Rows near named flat spaces through zero:
z865_z910: [ -7  13  43 -51  27 -22 -40  -6   0  -6  -3  -7 -21 -33  -4 -30  12  20
 -35 -17 -50   5   3  43  74 -10]
z594_z57: [ 20  44  -4  -8 -19  20  -8   8 -40 -33  -8  34 -22  32  10  -9  29  -4
  12 -25 -36 -71 -34 -25  19  44]
z865_z910: [ -4 -18 -51   4 -12  13  33  10  16  28   5 -10  11  10  17  32 -32   8
  19 -15  36  50   8   7  -9  -3]
z865_z910: [  1 -52   5   0 -19  29  22  27 -27  14   4 -16 -10  -4  24 -51   1  -4
 -28 -22  97  38 -77 -18  12  -8]
z865_z910: [-16 -41 -24  -2  31   7  32   4  13  11 -37  18  15  26  23   2 -12   5
   8 -13 -27   7  28 -10  -8   5]
z50_z219: [  3  -4  14 -28   2  43 -13  29 -11  17  14  -8 -16  -1  21 -35   1  13
 -28  -7  31  20 -72   1  22  17]
z50_z219: [  2  -7   3  11 -24 -11  60  -4  23  19 -28 -10  12   9   3  -6   0 -11
  -8 -40 -17 -17  18 -33  24 -10]
z865_z910: [ -1  29 -20 -28  -2   7  18  -4  -7 -10   2   5  22  -4   9  28  -8  -4
  19 -53 -73  16  13  41  56  11]
z728_z491: [-28  -6  -5 -45  40  54 -30   7 -18 -14  15  22  14  19  33  15 -10  -5
  16  25 -48  24 -42  31  -2  25]
z865_z910: [-16 -31 -14 -13 -21   8  -7  -6  15  11   4   3 -19  20  -2  -5   1  11
  -5  28  60   5  -6 -18 -31  -4]
z594_z57: [ -2  25 -24 -10 -21 -15  16 -13  14  12   4  -7  -6   9   3  47 -23  -6
  20   0 -19   6  14  10  25 -14]
z728_z491: [ 22  23   1  -5   9 -58 -41  -4 -27 -15 -14   9 -59 -13 -10  -8   5  21
  -8   1  12 -24  12  19  48 -14]
z865_z910: [ -3   6  -5 -25  -7  39  35   7 -11  -8  -9  13  29  14  10  -4   4 -15
   6 -48 -54   2 -27  13  39  20]
z594_z57: [-45 -36  65 -11   0 -21 -26 -46 -18 -64  -1  14  18  -7  -6 -32  51 -39
  -4  23 -41 -52  22 -23 -23 -15]
z865_z910: [ -7   3  16  -8   0 -10 -15 -11   6  -6  29 -22  24 -43 -20   2   0  -1
  -6 -11  -4  43  18  44  12 -17]
z50_z219: [  4  24  -9   0  -4   5   3   4 -20  -5  -2   9 -19  24  29  23  -8 -13
  17   6 -19 -26 -29 -20  14   8]
z50_z219: [  3 -17   1   0   6  -5 -28   3   3   3   8  -2 -13 -13 -19 -18   3  17
 -13  23  50  19   0  14 -21  -7]
z865_z910: [-12   4  -7 -21 -34  57  38  -6  -1 -19  11  13  57  17 -14   6  13 -29
  18 -33 -44   4 -23  13   0  23]
z728_z491: [ -3  16  20  33 -10 -28  25 -11  41  25  -4 -26   2  -1  13  17  -1  -5
  -4   4 -22 -37  46 -59 -23  -8]
z594_z57: [ -6 -35  19   2  20 -42   0 -10  28  23 -32  -9 -23  -7 -16 -21  -6  12
 -29  29  24   2  29  -6   5 -38]
z728_z491: [ 31  14  -2  28  -1  14  -4  24 -48 -16   9   4  -3  -7  -1 -14   3 -12
   5  -7  35   2 -54   4   1   9]
z594_z57: [-14 -26  26 -15   6 -11  -9  -7  16   7 -23   5 -26  13   3 -34  16  10
 -27  18   7 -32   5 -32  -2  -5]
z594_z57: [-30  13  25 -28 -32  -2 -24 -14   6  -6  48 -30 -11 -21  42   1  18   7
  -9 -26   0  -5   4 -25  12   9]
z50_z219: [-17 -21 -20 -19 -24  -1 -28 -27 -51 -75   9  42  10   6 -17 -11  41 -10
  30 -22   5 -18  16  25 -13  17]
z594_z57: [ -6  -8 -32 -17  19  10  13  -6 -26 -13 -33  39  -7  47   3  38 -28 -30
  34  44 -32  -1 -36  24  17 -14]
z594_z57: [-59 -70 -40 -18   4   2 -28 -38 -29 -67  12  42  28  20  19  18  22  -9
  50   8   6  10  56  12 -67  12]
z728_z491: [-10   1 -21   2   8  23  22  17   9  26  12 -16   8   9  55  27 -24   4
  12 -18  -9  23  -8 -21  -2  14]
z50_z219: [-27 -18  38 -27 -12  14   1 -10  22   2  30 -31  36 -39  -1 -26  16  -1
 -26 -32 -11  36   6  17  15  -7]
z865_z910: [  6 -18  36  12  50  -8 -12  15  19  24 -36   3 -21   7   2 -38   2  15
 -35  39  -6 -28  -1 -31 -16  -2]
z728_z491: [  2 -18   1  43   2  24   7   6 -33 -30  -5  24  17  27  11 -10  19 -28
  20  23  16 -41 -24 -50 -69  22]
z728_z491: [ 28  48  19  13  15  26  33  14  26  20 -37  16  17  29 -23  -1   2  -9
  -8   5 -86 -58  -8 -24   2  26]
z594_z57: [  6 -14  -3   8  13 -57 -18 -11 -11 -10 -22   6 -34 -11  -9 -10   3  14
  -5   1  21  -9  38   8  18 -24]
z50_z219: [-13  -2 -20  14   9  -2  -1   4  -1   2  16  -8   4   0  50  24  -7   9
  20 -18  -5   4  29 -26 -23  17]
z865_z910: [ 14 -27  30  39  -3  11  24  17 -66 -36  -4   0  21 -16  18 -51  26 -38
  -7 -40  28  -9 -59 -24   8   0]
z728_z491: [-16   4  15 -18 -33  -8 -32 -17 -53 -47  32   1 -24  -7  25  -4  24 -21
  10  -6  22 -18 -39  -6  21  -3]
z50_z219: [ 17   9 -29   8  39  34  19  43  16  42 -13  -1   3  12  39   2 -23  34
  -4 -30 -18  17  -2 -12  -2  39]
z50_z219: [  3   6  -1   8   0  -1  31  -1   9   6 -16  -1  16   6   2   8  -4 -10
   4 -18 -35 -10  12  -9  12  -1]
z50_z219: [-12 -17  26 -22  -1  38  12   9  -6  -4  12 -10  32 -17   8 -34  14  -8
 -20 -36 -13  25 -34  12  21  10]
z594_z57: [ 15  14 -23  10 -15   5  15  -2   1 -13 -22  30   4  29 -24   2  15   3
  15 -12 -18 -42  23 -14 -19  25]
z728_z491: [-17  11 -13  17  -6   5  25   8   5  21  17 -23  -7  16  86  38 -17  -5
  19 -21 -14 -14   2 -67  -9  15]
z50_z219: [-19  23  12 -51 -13  10 -25  -3  43  27  35 -29  -9 -22  14   2   1  36
 -24 -23 -17  23  18  14  28  13]
z594_z57: [-25 -15  -5 -21   0   1 -13  -2   7  14  31 -25  -5 -16  36  19 -19   6
   1   2  23  48  -5  11   8 -13]
z728_z491: [-41 -10  21 -36 -14  12 -20 -28  -5 -31  18   9   6  11  15   5  20 -20
   9  17 -31 -20  -6  -9  -7   3]
z728_z491: [ 33  -5  -6  56  55  28   5  38   3  26  -5  -3  34 -12 -20  -4 -25   3
  -1  34  21  38 -16  15 -57   7]
[-36 -38 -16 -30   9  -1  -1 -15  16  12  -1  -1  -8  16  24  26 -25  -2
   9  33  11  32   3   8  -2 -23]
z594_z57
[-21  -8 -16  20   2   1   5   1 -23 -14  21  -7   6   5  70  27  -3 -11
  30 -20  -4  -4   9 -41 -24  15]
z50_z219
[ 14  50  35  29  19 -24 -35   7 -25  -6  25 -21 -27 -20  34  17  -4 -12
   2  26 -18 -31 -22 -26   4  -3]
z728_z491
[-26 -17  62   8  -5  13  32  -4   8  10  27 -49  43 -35  31 -11  -3 -44
 -21  -8 -17  28 -36 -20  13 -30]
z50_z219
[-12 -15 -21  21  29  -1 -57  -1 -46 -42  32  17  -1  -6  25  19   3   1
  36  33  31  13   7  10 -62  15]
z50_z219
[ 17   7   5  54   9 -56 -14   5  -1  16  13 -34 -27 -34  17  10 -13  11
  -4  10  53   5  31 -25 -17 -25]
z728_z491
[ 18  21  24  16  -7  18   9  14 -14  -1  17 -17  22 -24 -10 -14   4 -17
 -10 -16  -1  11 -38   9  12   1]
z865_z910
[  8  -4  14 -12  11  32  -1  19 -10   6  -1   2   5  -2  -4 -27   1  -1
 -18  -1   5  16 -49  15  14   8]
z50_z219
[  4 -27   1  24 -19   2   2   6 -25  -9   1   2 -16  10   9 -23  11 -11
  -2  13  70 -14 -34 -38 -29  -3]
z865_z910
[-11   3   9 -17   0  21  13 -10   0 -19  -2  11  38   1 -10  -1  12 -16
   7 -22 -59  -3   7  18   9  11]
z865_z910
[ 15  -9 -10  10  16 -29 -36   8 -43 -29  -7  17 -32 -12   8 -29  19  23
  -1 -22  32 -13  12   6   7  11]
z594_z57
[-23   3   8 -26 -24 -44 -13 -25  23  10   9 -21 -38  -7  23  13   1  14
  -9  -5   5 -12  36 -19  30 -21]
z594_z57
[-11 -36   7   3  22 -41 -15 -17  -9 -16 -22   9 -13  -7  -9 -11   2  -2
  -3  22  12   1  28  11   1 -30]
z594_z57
[ 17   4   4   2  18  41  -7  17 -29 -20  -6  27  19  11 -24 -18   7 -14
   4  16 -10  -2 -50  23 -13  19]
z728_z491
[ 42  36 -80  14   4  19  36  26 -14  19 -23  28   0  37 -15  58 -47   1
  43  -2  -7  25 -21  41  17  11]
z594_z57
[-25 -53 -18 -29  25 -29 -17 -25  44   6 -31  19  -1   3 -41  -7  -2  32
  -9  26   6  24  78  38 -19 -20]
z728_z491
[ 14  19   4   8   4  11   2  14 -11   6  15 -13   9 -16   3   5 -10  -5
  -1  -8   0  21 -27  15  14   0]
z594_z57
[  6  -8 -14  10  13   9  -1  16  -6  12  12 -11   6 -13  12   5 -17   7
   2  -3  28  39 -12  15  -6  -1]
z728_z491
[ -4  -7 -27  12  -8 -17  14 -13  -2 -19 -12  16  12  10   0  14   9   2
  23 -27 -17 -17  52  -7 -13   9]
z50_z219
[ 11 -30 -21   8  24 -26   9   7  21  29 -39   7 -23  10 -18  -8 -20  23
 -12  22  35  14  23   7  -2 -21]
z594_z57

Rows near named flat spaces through zero:
z436_z44: [ 14   2 -12  11  -8   1 -16  30   4   6  -6  17 -21  30  12  32  -3  39
 -26 -14   8 -12  13  -8  -9  13]
z436_z44: [ -9 -20   3  23   4  10 -23  -9   3 -13  22 -11  11 -17 -10  -8   1 -10
  -3  12 -12  23  -6  -1  -3  -2]
z649_z264: [  8 -25  11  33  -9  10  23   4  -3 -29  -2 -44   4   6 -53 -19   2 -11
   6  22 -20   2  -1   9  25 -36]
z954_z813: [ 11   5  36 -26  25  -5 -16 -47   1  19 -25  44  16   7   0  -2 -48 -15
   7 -13  31  -4  45  -3  -2  32]
z436_z44: [  7  10 -19   7   2  25 -34   0  12 -13  27  15 -10  12   8  19  -2   9
 -20 -14   8   5   6 -18 -11  14]
z461_z345: [  6   2 -12  -6  -1  -5   0 -25  12   5  15  20 -23  16  20  12  -3 -23
  -7  -4  24  -6  -1   5  38  -7]
z954_z813: [-12   4  10  -3  -3 -39 -10  11  -7  23 -25  27   8  13  22  27 -14  27
 -16 -18   8   6  22   4 -43  20]
z461_z345: [-14  28 -21 -20  10   3   9  45 -10  20 -14 -14  14 -16  27  -2  27  36
   9 -35 -18  -8   0 -27 -75  39]
z461_z345: [ -6  10 -16  -9  -8  13   9  21  -2  16   5 -21  10   2  -7   1  21  10
  10 -25  -4  -1  -3   3 -26  -1]
z649_z264: [ -8  35   9  14  23   3 -29 -18  -3 -24   2  -9  34 -21  12  -6 -19 -28
 -17  11 -18  37  11 -38 -62  22]
z461_z345: [ -2 -15 -34  -5 -35  24  16  -6  16 -14  47  -8 -18  49 -50  24  22   4
   5 -53  28 -11   8  31  23 -39]
z649_z264: [  1 -29   6  21  18   6  -6  -2   2 -25   3  -1  -5 -13  -7 -15  -7   8
   1   8 -13  -4   9 -19   6  18]
z649_z264: [-15  27  -5 -26  -7 -13  21 -26  -2   7   7  -5  15   0   2  -2   7 -35
  13 -14  11  10  -5  13 -10 -18]
z461_z345: [  1   8   3 -14 -12 -15  69  26 -17  20 -36 -49   6  -3 -18 -26  26  -7
  31   9 -16 -21 -18  20  14 -32]
z665_z559: [-14  10 -13  33  25 -45  28  -5  -1 -37 -15 -14 -10  11  34   4  -5 -20
 -23 -11 -15   4  27 -48 -40  23]
z436_z44: [  6 -22  -2  22  29 -25   9 -23   8  49 -10 -15 -14   4  49  -7  -4 -55
  -4   6  14   2  14  -7  38  12]
z665_z559: [  4 -25  10  -2  14  10  25  18  -7 -27 -19  -4  -6 -15 -24 -28   1  34
  22  -1 -19 -31   7 -16   4  20]
z954_z813: [ 33  26 -20 -17  16  39  -4  11  10  33  -3   1 -19  18  23   3   3  -2
  -1 -19  19 -26  10 -22  15  24]
z436_z44: [ 14  15   0   0 -20  30 -25  64 -10 -18  -8   3  -4 -20 -10   4  14  70
 -11  35 -33  -8 -39  -5 -16  -1]
z954_z813: [ 20  -1   5   1   4  29  -8   0   3  -1   3  -5  -6 -10  -8 -14  -2  -6
   4  26  -3  -7 -15  -1  35  -6]
z954_z813: [ 19 -16  12  33 -32  20 -47  34  -1  32   6 -16   6   4 -17  19   2  15
 -24  48 -10  27 -30  38  28 -39]
z649_z264: [ 29  23   0   6  20  34  10 -19   5  10  -4 -36   5   4  -6 -22  -6 -53
   5  14   3  -1   6 -18  25  -6]
z436_z44: [ 12 -13   1   5  25  33  13 -40  10   7  13 -33  14  14 -34 -25  -9 -52
  22 -31  16  -1  39 -10  13   5]
z665_z559: [  2  41 -39  14 -22  25 -30  26   8   8  37 -25  -2   6  24  27  30 -11
 -30   8  -7  28 -37  -2 -18 -24]
z665_z559: [-11  10  -7  28   9 -44  -1 -34   8  -5   2   4  -1  35  28  30 -20 -44
 -34 -20  18  25  37 -15 -24   3]
z665_z559: [ 18  11  16   1 -23  30 -29  19  -4 -24   0  13   8   8 -43  12 -14  39
 -12  20  -7   4  -7  11  -4 -17]
z665_z559: [  1  30  28 -14  12 -23  18  -4 -15 -26 -42  14  14 -13   2 -13 -24   6
   2  21 -14  -6   8 -20 -27  13]
z461_z345: [  5 -41  26  39  -1  15 -39  -4   2 -35   9   6  11   1 -46   1 -27  21
 -15  17 -11  18  20   0   0   0]
z649_z264: [  4   4  -2  12  12   9  44  -5  -3 -34  -6 -44   3  -4 -27 -32   7 -28
  16   7 -20  -9   2 -19   6 -13]
z665_z559: [-14 -42   6  46   4 -23  -7  43  -9 -40  -9  -7 -11 -29   6  -8   8  49
 -15  35 -46   3 -16 -19 -14  14]
z954_z813: [ -2  48 -28 -18 -29  14  -4  30  -2  32  12 -19  10  14  10  25  29   3
  -9 -17   3  13 -24  15 -33 -23]
z436_z44: [-14 -18 -21  20  10  -6  22 -12   5  13  21 -45  -1 -11  15 -18  26 -49
  10  -3  -7  12 -12  -1  16 -12]
z436_z44: [ -1   0  44 -43 -35 -33  23  20 -24  38 -54  24  19   3 -32   4 -11  44
  24  13   7 -15  -8  60   6 -28]
z649_z264: [ -9 -54  21  28 -11   6  -8 -38   5 -14  30 -20  16  -7 -55 -17  -7 -36
  13  21  -1  27  -3  38  46 -43]
z954_z813: [ 17  73   3 -48 -12  26 -28 -10  -1  31  -2  25  17   2  16  16 -10 -13
  -5   7  22  10 -17   9 -13  -8]
z665_z559: [ -5 -37 -18  18 -21   5 -12  16   8   5  30  -2 -19   9  -6  15  21  18
  -7  -4   3   1 -16  24  29 -18]
z954_z813: [ 12  77 -39 -14  -3  12  -7   1  10 -13  17   8 -20  16  50  26  11 -23
 -30   0   9   2 -20 -31 -15  -1]
z461_z345: [ 50   3  32   3  17  46 -37  26  -2  23 -38  14   3  10 -19  -2 -36  39
  -8  18   2 -19  26 -16   7  31]
z436_z44: [  8  47 -19 -37 -34  49 -50  42  -1   0  29  29  -3 -25  10  19  24  53
  -9  24  -9   3 -63  12 -10 -10]
z649_z264: [  7   8   1   5  20   4 -21 -20   7 -18   5  23 -10  -6  25   0 -18 -12
 -14  11   4   2   7 -27   5  23]
z665_z559: [-17 -15  10  -3 -23 -30 -26  17  -7  55  -4  14  10 -13  26  19   9  15
  -6  18   2  22 -26  44   1 -14]
z436_z44: [ 15  21  29 -20   8   2 -15   5 -10  -7 -31  33   3 -23  10  -9 -24  22
  -1  40  -8 -10 -12  -9   4  15]
z954_z813: [-50  -1 -24 -34  -7 -36  20 -21   2 -29  30  33  -2 -11  17   8  20  11
  16 -50   9  -2  -3   2 -38  12]
z665_z559: [  3   6 -13  -2  -6  35 -37  37  -1  66  12 -26  23 -13  12   6  24  13
   2 -10  -5  19 -16  13 -29   8]
z954_z813: [ 10  44  16  -3   8   7 -10 -56   4 -47  10  11   9  -9  -2 -10 -29 -61
 -12  43   3  22 -10 -15  18 -22]
z436_z44: [  4 -29  -9  31  14   7  16   2   4  20   4 -48   0   2  -4 -18  13 -30
   7  -4  -8   3   9  -5  17  -3]
z649_z264: [  9  -7  19  19   9 -10   9  -9  -3 -14 -23  -6   9  23 -25   1 -26  -4
  -7  -7   1   0  39 -10 -13   5]
z649_z264: [ 24   8  12   3  18  16 -22   2   2  42 -21   0  11  17   7   7 -22  -4
  -8 -11  15   0  33 -11 -13  26]
z461_z345: [-21 -13 -41   6 -11 -27  27   7  10 -16  25   4 -34  23  23  22  28   8
  -8 -38   9 -14  -1  -2   3  -3]
z665_z559: [ 37  22  -4 -15 -10  80 -24   1  10   5  17  -9  14  43 -68  11 -13  13
   4 -43  25 -10  35   2 -10  -3]
z649_z264: [ -1 -19 -10  11 -13   6  20  61 -10  -5 -12 -26  -9  -7 -16  -7  29  56
   7   1 -30 -20 -18   1 -10  -1]
z461_z345: [-26 -14 -16  -1  11 -24  19 -21   6 -42  17  18 -13   2   8   1   2   2
   3 -35   4  -8  18 -20 -18  20]
z954_z813: [ 16  13   6 -15  39  -1  -8 -46  12 -22  -7  50 -22   4  34  -3 -37 -20
  -7  -6  25 -21  31 -41  18  45]
z461_z345: [ -3 -60  23  38   1   5  19  -2  -4 -35  -3 -35  14   4 -74 -25  -8   7
  16  -2 -19   0  27   7   8 -14]
z461_z345: [-29 -32 -12  21 -21 -32  29  -1   0 -60  20  -2 -13  12 -30   8  13  17
  -2 -16 -11   0   1   9  -4 -24]
[-12   6 -14   3  -1  -4   2 -28   9 -20  27  -1  -1  10   0   7   2 -29
  -5 -17  10  12   6  -4  -3  -9]
z954_z813
[-16 -33 -41  52  -4 -37  23 -19  20 -55  39  -5 -49  40  16  26  12 -24
 -32 -20   8   0  12 -16  29 -17]
z665_z559
[ -5  16  -5 -15 -27 -23  -3  63 -13  38 -33  15   3  22  12  38  11  74
 -14 -28  -1 -10   5  15 -58  12]
z649_z264
[ 14  47  14 -56  -7   3  26 -10  -8  35 -35  15  19  28 -18   6 -15   0
  20 -35  31 -20  27  15 -20   0]
z665_z559
[ -4  38 -16 -13 -16  12   8   1  -1  -2  15 -21  12   1  -5   3  18 -20
   2  -2  -3  13 -21   6 -15 -26]
z954_z813
[  7 -27  36  17  33   2 -14 -41   0  -7 -10   1  17 -22 -11 -30 -34 -35
   9  26  -3  11  22 -12  20  16]
z461_z345
[ 33  15  -3  24 -23  26 -32  52  -1  21 -10 -12 -11  17   0  24   4  31
 -32  36 -10   4 -23   8  12 -20]
z649_z264
[-13  46 -11  13  -7 -36   3  33 -12  -9 -20 -10   5  -5  43  19  10   8
 -31  19 -26  19 -18 -21 -57   0]
z665_z559
[ 14  18  -4  47  32 -25  36  -8   1 -32 -31 -38  -9  29  15  -4 -18 -42
 -26   1 -12  -2  42 -55 -19  13]
z954_z813
[ -5  11  12  -9 -20  10 -42  16  -8  22  11   8  14 -47  20  -4  12   6
  -3  62 -19  27 -64  29  16 -23]
z665_z559
[-31 -13  23   4   2 -62  -7 -29  -7 -10  -8  32   5 -29  36   1 -15 -17
  -8  35  -6  24 -15  11   2  -2]
z436_z44
[ 15  19  21 -26   2   6  -7   1  -7   7 -24  25   4  -9   0  -5 -17  16
   5  19   4 -12  -4   2   6   7]
z436_z44
[ 19  17  21  38  -5  -6 -39 -19   4 -38  -4  18   0  24  -8  26 -42 -15
 -47  40   1  28  14 -11   3 -16]
z649_z264
[ 20  -1  -8 -14  32  31 -30 -17  17 -17   8  54 -22  25   7  14 -30  30
  -9 -52  31 -30  55 -43 -14  65]
z461_z345
[  6  22  -3   5  -5  18 -46   6   1  67  14 -21  21 -21  37   6  12 -36
 -12  32  -1  40 -35  18   2 -13]
z461_z345
[ 12  26 -10 -43  41  18  18 -10   4  13 -20  24  -8   4  27 -13 -10   8
  21 -53  21 -41  40 -44 -26  65]
z461_z345
[-27  42  -8 -41  -1 -34   8 -47   2  -7  13  37   6  -3  35  13  -5 -35
   1 -21  24  12  -2   2 -22   0]
z649_z264
[ -5 -50  -8  -6  28   0   3 -21  13 -16  15  37 -33  -6  15 -12  -4  18
  15 -29  16 -33  22 -19  32  44]
z954_z813
[ -9 -20  12   1  12 -33  19  -8  -4  15 -25   8   3  13   4   1 -13   3
   5 -25  10  -8  35   0 -14  19]
z665_z559
[-26  13 -36  13 -12 -28   7  -1   7 -24  28  -2 -12  17  25  28  19  -8
 -22 -26   1  15  -3  -9 -31  -7]
z954_z813
[ 37 -15 -16  -6   2  20  23  53   3  30 -27   1 -47  23  12   2  15  50
   4  -7   7 -58   0  -6  47  17]
z649_z264
